Below are the code and all the weights of a small trained network. Each question names an input and a class and asks about switching units off, where a switched-off unit gives its printed mean instead of its output.

import numpy as np


def w(rows, s, z=0):
    codes = np.array(rows[::2]) - 128.0
    scale = np.full(codes.shape[1], s)
    scale[-1] = z or s
    return codes * scale


def f(y):
    return np.maximum(y, 0)


def log_softmax(a):
    a = a - a.max(-1, keepdims=True)
    return a - np.log(np.exp(a).sum(-1, keepdims=True))


def net(x, mask):
    res = np.array(x, float).reshape(1, 3) / 4 @ E
    y = f(res @ A[0][:, :-1].T + A[0][:, -1])
    res = res + np.where(mask, y, B[0][:, -1]) @ B[0][:, :-1]
    return log_softmax(res[-1] @ U[:, :-1].T + U[:, -1])


A, B = {}, {}
E = w([
[65,151,27],'x0',
[80,1,142],'x1',
[243,75,51],'x2',
],0.01)
A[0] = w([
[146,108,85,93],'N0',
[111,64,138,79],'N1',
[160,187,124,96],'N2',
[77,155,7,96],'N3',
[142,124,142,245],'N4',
[134,132,161,111],'N5',
[171,120,89,113],'N6',
[197,115,198,90],'N7',
[225,96,105,120],'N8',
[194,111,219,119],'N9',
[111,151,223,100],'N10',
[172,143,105,111],'N11',
[175,200,155,116],'N12',
[49,167,155,104],'N13',
[82,114,58,107],'N14',
[171,120,187,99],'N15',
[93,12,141,113],'N16',
[168,220,114,99],'N17',
[174,96,115,98],'N18',
[157,93,99,117],'N19',
],0.018,0.011)
B[0] = w([
[104,123,145,161],'N0',
[146,75,120,176],'N1',
[152,79,128,179],'N2',
[85,156,62,220],'N3',
[211,254,152,230],'N4',
[107,129,120,155],'N5',
[119,131,161,178],'N6',
[81,124,75,207],'N7',
[94,148,174,231],'N8',
[96,137,60,236],'N9',
[87,131,154,223],'N10',
[116,111,149,168],'N11',
[165,84,119,209],'N12',
[97,133,183,225],'N13',
[111,138,94,189],'N14',
[94,129,87,187],'N15',
[184,65,125,247],'N16',
[172,67,130,210],'N17',
[104,119,150,176],'N18',
[119,124,157,178],'N19',
],0.055,0.013)
U = w([
[67,117,31,137],'0',
[190,4,130,122],'1',
[28,85,238,50],'2',
[236,235,120,252],'3',
],0.011,0.0038)

Each question gives the input, the list of numbers given to net, and the class t.
The units are the neurons (one row each of A and B). Each row of codes is followed by its name. A weight is (code - 128) times the scale printed after its matrix; where a second scale follows, it is the last column's (A, B and U).
mask holds one flag per neuron, in row order. A switched-off neuron (its flag False) gives its mean, the last column of its row in B, instead of its output. The means were averaged over made-up inputs and are rounded, as every weight is.
A unit's drop is (log p(t) with every unit on - log p(t) with that unit switched off) / (log p(t) with every unit on - log p(t) with every unit switched off).
The circuit of an input: a set's keep is (log p(t) with only the set's units on - log p(t) with every unit switched off) / (log p(t) with every unit on - log p(t) with every unit switched off). Starting from the 12 units with the biggest drops (on a tie, the unit counted first), units are removed one at a time, each time the one whose removal leaves the highest keep (on an exact tie, the one counted first), for as long as the keep stays at least 0.8.
units of the circuit, in order: the units of the circuit, biggest drop first
top k neurons: the k neurons with the biggest drops, biggest first
drop of u: that unit's drop, to one decimal
input [-7,7,-5], class 0: units of the circuit, in order	(N9)
input [5,8,8], class 1: top 4 neurons	(N16 N1 N13 N10)
input [-7,2,8], class 2: top 2 neurons	(N8 N18)
input [-2,-6,5], class 1: top 2 neurons	(N17 N12)
input [4,-7,7], class 1: top 2 neurons	(N17 N2)
input [-5,5,0], class 0: top 4 neurons	(N9 N17 N7 N12)
input [-2,-6,8], class 2: top 2 neurons	(N8 N16)
input [-6,6,-6], class 0: top 2 neurons	(N9 N17)
input [7,2,-8], class 2: top 3 neurons	(N13 N9 N7)
input [0,-3,0], class 3: top 2 neurons	(N16 N1)
input [2,-7,-8], class 2: top 3 neurons	(N13 N16 N10)
input [4,-7,-7], class 1: top 4 neurons	(N17 N12 N8 N2)
input [-8,7,-2], class 0: drop of N7	0.2
input [-5,7,-6], class 1: units of the circuit, in order	(N16)
input [-2,7,-7], class 1: drop of N5	0.0
input [-1,3,0], class 3: drop of N12	0.1
